Here is a tiny trained network, its code and every weight. The questions are about switching its units off for an input and a target symbol, where a switched-off unit gives its printed mean instead of its output.

import numpy as np


def w(rows, s, z=0):
    codes = np.array(rows[::2]) - 128.0
    scale = np.full(codes.shape[1], s)
    scale[-1] = z or s
    return codes * scale


def f(y):
    return y / 2 * (1 + np.tanh(0.7978845608 * (y + 0.044715 * y**3)))


def softmax(a):
    e = np.exp(a - a.max(-1, keepdims=True))
    return e / e.sum(-1, keepdims=True)


def log_softmax(a):
    a = a - a.max(-1, keepdims=True)
    return a - np.log(np.exp(a).sum(-1, keepdims=True))


def net(x, mask):
    ids = ['ΘΠΣΦΨβηλμ'.index(c) for c in x.split()]
    T = len(ids)
    res = E[ids] + P[:T]
    r = res
    for j in range(3):
        rows = slice(2 * j, 2 * j + 2)
        q, k, v = (r @ M[0][rows].T for M in (Q, K, V))
        z = softmax(np.where(np.tri(T) > 0, q @ k.T / 2**0.5, -1e9)) @ v
        o = O[0][rows]
        res = res + np.where(mask[j], z, o[:, -1]) @ o[:, :-1]
    y = f(res @ A[0][:, :-1].T + A[0][:, -1])
    res = res + np.where(mask[3:11], y, B[0][:, -1]) @ B[0][:, :-1]
    return log_softmax(res[-1] @ U[:, :-1].T + U[:, -1])


Q, K, V, O, A, B = {}, {}, {}, {}, {}, {}
E = w([
[119,123,130,95,145,157,252,106,106,146],'Θ',
[196,63,151,67,111,134,178,197,168,99],'Π',
[111,72,150,151,130,202,141,128,171,82],'Σ',
[131,129,146,188,66,119,151,193,94,84],'Φ',
[173,123,92,206,151,112,180,101,108,133],'Ψ',
[130,166,99,121,205,157,104,186,89,73],'β',
[117,188,177,106,126,147,141,147,185,178],'η',
[247,79,164,122,94,61,125,144,78,169],'λ',
[140,163,173,98,88,70,130,76,133,36],'μ',
],0.02)
P = w([
[1,43,130,61,117,95,133,118,132,194],'0',
[226,196,125,126,80,223,90,79,116,177],'1',
[168,155,122,146,106,127,151,96,111,149],'2',
[157,136,153,133,119,113,179,109,122,129],'3',
[150,128,181,157,132,102,191,124,127,115],'4',
[143,122,200,157,126,93,198,132,143,107],'5',
[138,120,219,162,128,95,213,146,151,95],'6',
[136,110,234,191,118,98,233,156,167,110],'7',
],0.0083)
Q[0] = w([
[229,165,188,126,127,76,223,147,124,96],'h1',
[90,148,119,95,182,180,1,156,182,182],'h1',
[56,108,88,62,88,36,98,59,101,139],'h2',
[38,199,173,91,86,133,28,65,169,121],'h2',
[162,253,154,120,99,103,125,99,188,112],'h3',
[90,90,56,107,97,186,105,142,89,182],'h3',
],0.0084)
K[0] = w([
[131,176,131,82,182,109,56,103,66,77],'h1',
[71,57,120,94,50,110,62,2,185,162],'h1',
[119,78,67,106,99,183,104,166,129,229],'h2',
[88,126,41,127,152,167,90,191,69,196],'h2',
[110,194,125,72,75,96,87,81,216,158],'h3',
[169,95,128,165,117,143,149,139,142,168],'h3',
],0.0089)
V[0] = w([
[95,90,63,125,103,132,114,166,205,201],'h1',
[176,135,180,171,6,127,221,54,175,114],'h1',
[133,121,154,80,154,93,79,44,134,56],'h2',
[72,187,124,87,179,123,85,158,65,94],'h2',
[145,175,230,239,98,78,253,163,229,143],'h3',
[111,224,136,87,237,109,77,193,83,68],'h3',
],0.0064)
O[0] = w([
[179,185,80,72,177,159,79,138,176,124,3],'h1',
[130,163,254,116,247,159,109,127,99,86,43],'h1',
[161,81,183,130,97,143,77,46,105,104,184],'h2',
[98,127,171,171,66,119,180,132,11,91,90],'h2',
[119,135,101,98,100,191,53,87,83,154,200],'h3',
[73,103,191,79,43,166,170,131,150,127,182],'h3',
],0.0083,0.0048)
A[0] = w([
[139,154,73,110,222,160,128,169,145,92,117],'n1',
[52,96,116,117,142,86,161,123,156,87,70],'n2',
[170,96,90,184,100,94,47,94,112,135,103],'n3',
[85,194,136,133,190,155,56,132,188,130,2],'n4',
[187,147,72,130,136,98,129,36,102,145,64],'n5',
[134,183,93,125,230,158,4,179,90,109,71],'n6',
[123,128,53,137,148,195,110,140,142,94,152],'n7',
[163,206,121,158,189,67,43,98,103,218,132],'n8',
],0.012,0.0066)
B[0] = w([
[150,224,96,171,3,120,104,138,184,194,240],'n1',
[130,165,186,155,200,104,74,133,156,186,188],'n2',
[110,182,156,65,169,207,143,187,167,101,227],'n3',
[101,66,127,191,2,159,74,133,213,66,161],'n4',
[94,93,164,204,147,99,14,127,155,155,216],'n5',
[45,74,136,87,193,7,85,147,55,196,253],'n6',
[175,88,181,214,143,175,236,124,187,52,182],'n7',
[161,140,76,73,128,135,217,81,106,61,224],'n8',
],0.0099,0.006)
U = w([
[41,81,161,150,159,67,127,226,75,169,137],'Θ',
[136,119,226,136,117,163,168,57,133,73,255],'Π',
[104,90,57,159,161,81,179,39,127,172,135],'Σ',
[122,220,99,152,126,175,192,254,126,62,11],'Φ',
[50,139,81,55,79,158,35,86,127,142,220],'Ψ',
[91,96,146,194,163,150,96,145,197,150,26],'β',
[180,60,98,39,155,85,160,151,156,100,47],'η',
[198,142,187,67,154,120,77,212,183,197,23],'λ',
[75,242,162,67,163,212,181,113,138,241,146],'μ',
],0.0073,0.0025)

Each question gives the input, a string of symbols that net reads in full, and the target symbol t.
The units are the heads (2 rows each of Q, K, V and O) and the neurons (one row each of A and B). Each row of codes is followed by its name. A weight is (code - 128) times the scale printed after its matrix; where a second scale follows, it is the last column's (O, A, B and U).
mask holds one flag per unit, heads first, then neurons. A switched-off unit (its flag False) gives its mean, the last column of its rows in O or B, instead of its output. The means were averaged over made-up inputs and are rounded, as every weight is.
A unit's drop is (log p(t) with every unit on - log p(t) with that unit switched off) / (log p(t) with every unit on - log p(t) with every unit switched off).
The circuit of an input: a set's keep is (log p(t) with only the set's units on - log p(t) with every unit switched off) / (log p(t) with every unit on - log p(t) with every unit switched off). Starting from all 11 units, units are removed one at a time, each time the one whose removal leaves the highest keep (on an exact tie, the one counted first), for as long as the keep stays at least 0.8.
circuit, biggest first: the units of the circuit, biggest drop first
most important unit: the unit with the biggest drop
top k neurons: the k neurons with the biggest drops, biggest first
which heads matter: for each layer, one digit per head in row order, 1 if its drop is at least 0.15 and else 0, layers parted by /
input β Σ Φ, target Φ: which heads matter => 100
input Ψ Θ Θ Σ Ψ Σ, target β: circuit, biggest first => h1; h2; h3; n4
input Ψ β μ μ, target Ψ: circuit, biggest first => h1; n7
input Σ η μ Σ Φ Φ, target Π: which heads matter => 110
input Π Ψ λ, target η: circuit, biggest first => n8; h3; h2
input β β Φ β β η, target Ψ: circuit, biggest first => h3; h1
input λ Σ Ψ Π, target λ: circuit, biggest first => h1; n1; h2
input λ Θ Φ Σ β, target Θ: circuit, biggest first => n6
input β μ λ Φ, target Φ: top 2 neurons => n3; n6
input Ψ Π μ Θ β β, target Π: which heads matter => 011
input Π λ Θ η μ Θ, target Π: which heads matter => 110
input β Ψ η β, target Φ: circuit, biggest first => n6; h3; h2
input Σ Σ Π Π Φ Ψ Θ, target μ: circuit, biggest first => h1; h2; n1; h3
input η Φ λ Φ η λ Ψ Π, target λ: which heads matter => 110
input η Σ Σ μ β Ψ Θ, target Σ: top neuron => n3
input β β η, target Ψ: circuit, biggest first => h1; h3
input β Θ β, target Φ: which heads matter => 001
input β μ Φ Φ Π μ Ψ β, target Π: circuit, biggest first => h2; n6
input Φ λ Φ Σ Φ η λ, target η: which heads matter => 111
input Ψ Ψ Σ Ψ β η μ, target Ψ: most important unit => h3
